Below are the code and all the weights of a small trained network. Each question names an input and a class and asks about switching units off, where a switched-off unit gives its printed mean instead of its output.

import numpy as np


def w(rows, s, z=0):
    codes = np.array(rows[::2]) - 128.0
    scale = np.full(codes.shape[1], s)
    scale[-1] = z or s
    return codes * scale


def f(y):
    return np.maximum(y, 0)


def log_softmax(a):
    a = a - a.max(-1, keepdims=True)
    return a - np.log(np.exp(a).sum(-1, keepdims=True))


def net(x, mask):
    res = np.array(x, float).reshape(1, 4) / 4 @ E
    y = f(res @ A[0][:, :-1].T + A[0][:, -1])
    res = res + np.where(mask, y, B[0][:, -1]) @ B[0][:, :-1]
    return log_softmax(res[-1] @ U[:, :-1].T + U[:, -1])


A, B = {}, {}
E = w([
[72,127,203,110,145,239,190,92,129,163,158,100],'x0',
[19,133,147,95,211,93,163,152,130,4,195,55],'x1',
[79,129,122,47,136,97,97,174,143,146,23,127],'x2',
[123,130,105,100,167,157,49,196,125,74,93,44],'x3',
],0.011)
A[0] = w([
[123,131,118,166,107,108,176,103,129,134,147,149,2],'n0',
[96,126,127,56,154,156,97,164,115,167,52,96,124],'n1',
[117,143,155,151,142,130,127,127,108,93,173,76,62],'n2',
[131,119,127,134,122,132,134,170,98,107,123,91,92],'n3',
[159,128,120,156,144,160,112,149,135,57,188,109,68],'n4',
[201,122,36,139,94,57,45,170,105,129,69,134,99],'n5',
[160,119,118,143,63,185,151,60,118,238,94,180,62],'n6',
[206,126,127,209,29,118,126,102,105,210,92,222,142],'n7',
[75,128,122,99,138,48,126,141,119,108,126,132,38],'n8',
[126,142,118,134,154,151,113,154,140,110,190,103,110],'n9',
[140,138,126,170,119,162,118,120,129,134,180,75,99],'n10',
[156,112,147,176,147,199,114,76,104,69,152,94,120],'n11',
[181,129,142,184,87,143,168,81,121,143,180,186,106],'n12',
[135,128,117,134,140,150,85,130,113,111,137,114,22],'n13',
[175,129,62,145,96,74,51,155,135,131,83,152,99],'n14',
[124,131,113,162,149,80,164,94,91,89,146,169,113],'n15',
[80,128,111,130,186,78,140,158,113,8,116,83,135],'n16',
[112,127,122,78,123,192,103,167,124,153,57,82,128],'n17',
[141,136,120,117,124,153,31,191,130,134,54,126,127],'n18',
[110,145,153,109,121,187,135,104,130,112,158,114,66],'n19',
[128,124,120,141,137,73,119,101,104,96,152,125,95],'n20',
[136,117,149,137,110,104,184,129,150,221,94,189,97],'n21',
[117,122,173,85,140,171,89,171,126,150,48,94,117],'n22',
[145,137,131,121,153,121,122,111,168,133,125,126,71],'n23',
[90,105,162,92,120,109,125,89,167,91,112,108,24],'n24',
],0.014,0.0085)
B[0] = w([
[126,107,115,104,136,144,125,91,148,181,66,114,145],'n0',
[159,154,101,86,147,115,100,88,139,149,55,92,183],'n1',
[87,92,122,135,165,169,104,120,110,148,182,183,163],'n2',
[143,133,133,99,104,152,149,114,141,91,127,99,146],'n3',
[96,121,175,104,153,140,165,138,112,132,158,37,163],'n4',
[182,147,38,251,137,101,172,160,106,104,114,166,200],'n5',
[68,178,180,57,41,151,99,137,250,29,147,106,226],'n6',
[190,79,155,53,181,246,51,54,122,133,194,194,255],'n7',
[107,135,112,79,114,89,107,149,162,127,140,151,158],'n8',
[99,69,139,127,145,157,131,110,113,120,157,94,161],'n9',
[133,112,125,144,150,134,164,123,66,125,131,89,154],'n10',
[150,59,136,157,158,138,144,144,73,131,156,84,168],'n11',
[140,146,101,117,131,76,111,70,126,225,77,111,197],'n12',
[154,100,144,121,119,142,134,100,130,132,90,142,135],'n13',
[149,119,99,244,138,105,184,171,105,120,92,188,185],'n14',
[82,116,140,92,91,75,167,155,165,188,101,98,156],'n15',
[99,211,172,71,91,163,60,135,137,61,131,72,219],'n16',
[198,136,174,97,106,93,161,123,144,145,31,126,175],'n17',
[183,158,140,77,102,132,33,83,141,122,117,136,178],'n18',
[178,147,88,168,118,119,145,206,97,138,120,200,155],'n19',
[85,144,142,101,123,85,133,150,115,123,118,90,148],'n20',
[78,51,150,65,124,161,143,108,169,116,147,122,198],'n21',
[191,144,144,109,105,120,141,120,134,151,45,88,175],'n22',
[142,99,155,117,131,114,128,118,147,111,138,139,128],'n23',
[131,164,91,131,101,128,94,106,149,112,121,128,147],'n24',
],0.012,0.03)
U = w([
[2,123,138,68,88,119,124,180,169,53,196,116,193],'0',
[149,202,75,161,84,45,107,196,123,70,55,98,97],'1',
[105,90,138,171,144,213,137,189,38,52,191,81,152],'2',
[163,64,131,116,96,113,213,100,143,200,78,129,168],'3',
[193,121,40,194,107,150,75,115,137,109,117,252,55],'4',
[93,99,103,228,113,165,89,163,209,89,130,127,2],'5',
[141,132,140,17,103,158,56,88,138,111,114,101,159],'6',
[68,69,89,221,161,76,188,152,37,186,197,79,120],'7',
],0.0084,0.0064)

Each question gives the input, the list of numbers given to net, and the class t.
The units are the neurons (one row each of A and B). Each row of codes is followed by its name. A weight is (code - 128) times the scale printed after its matrix; where a second scale follows, it is the last column's (A, B and U).
mask holds one flag per neuron, in row order. A switched-off neuron (its flag False) gives its mean, the last column of its row in B, instead of its output. The means were averaged over made-up inputs and are rounded, as every weight is.
A unit's drop is (log p(t) with every unit on - log p(t) with that unit switched off) / (log p(t) with every unit on - log p(t) with every unit switched off).
The circuit of an input: a set's keep is (log p(t) with only the set's units on - log p(t) with every unit switched off) / (log p(t) with every unit on - log p(t) with every unit switched off). Starting from the 12 units with the biggest drops (on a tie, the unit counted first), units are removed one at a time, each time the one whose removal leaves the highest keep (on an exact tie, the one counted first), for as long as the keep stays at least 0.8.
units of the circuit, in order: the units of the circuit, biggest drop first
unit that matters most: the unit with the biggest drop
k most important neurons: the k neurons with the biggest drops, biggest first
drop when u is switched off: that unit's drop, to one decimal
input [-3,6,-2,-6], class 0: units of the circuit, in order	(n7)
input [-3,-5,2,-5], class 4: 2 most important neurons	(n5 n14)
input [7,1,3,0], class 3: units of the circuit, in order	(n16 n7)
input [-7,0,0,-8], class 4: 2 most important neurons	(n7 n5)
input [-8,7,2,3], class 1: 2 most important neurons	(n5 n7)
input [3,2,-8,-8], class 3: 2 most important neurons	(n16 n12)
input [-8,-8,5,-8], class 4: 2 most important neurons	(n5 n14)
input [3,3,-8,1], class 7: 2 most important neurons	(n7 n6)
input [-5,2,-3,0], class 1: 2 most important neurons	(n7 n6)
input [-8,0,-5,-6], class 4: 2 most important neurons	(n7 n5)
input [4,8,-1,6], class 0: 2 most important neurons	(n16 n7)
input [-7,3,-4,-2], class 1: drop when n7 is switched off	0.1
input [8,1,2,-5], class 0: drop when n7 is switched off	0.4
input [4,7,1,-6], class 0: drop when n7 is switched off	0.1
input [-6,4,-8,4], class 2: unit that matters most	n6
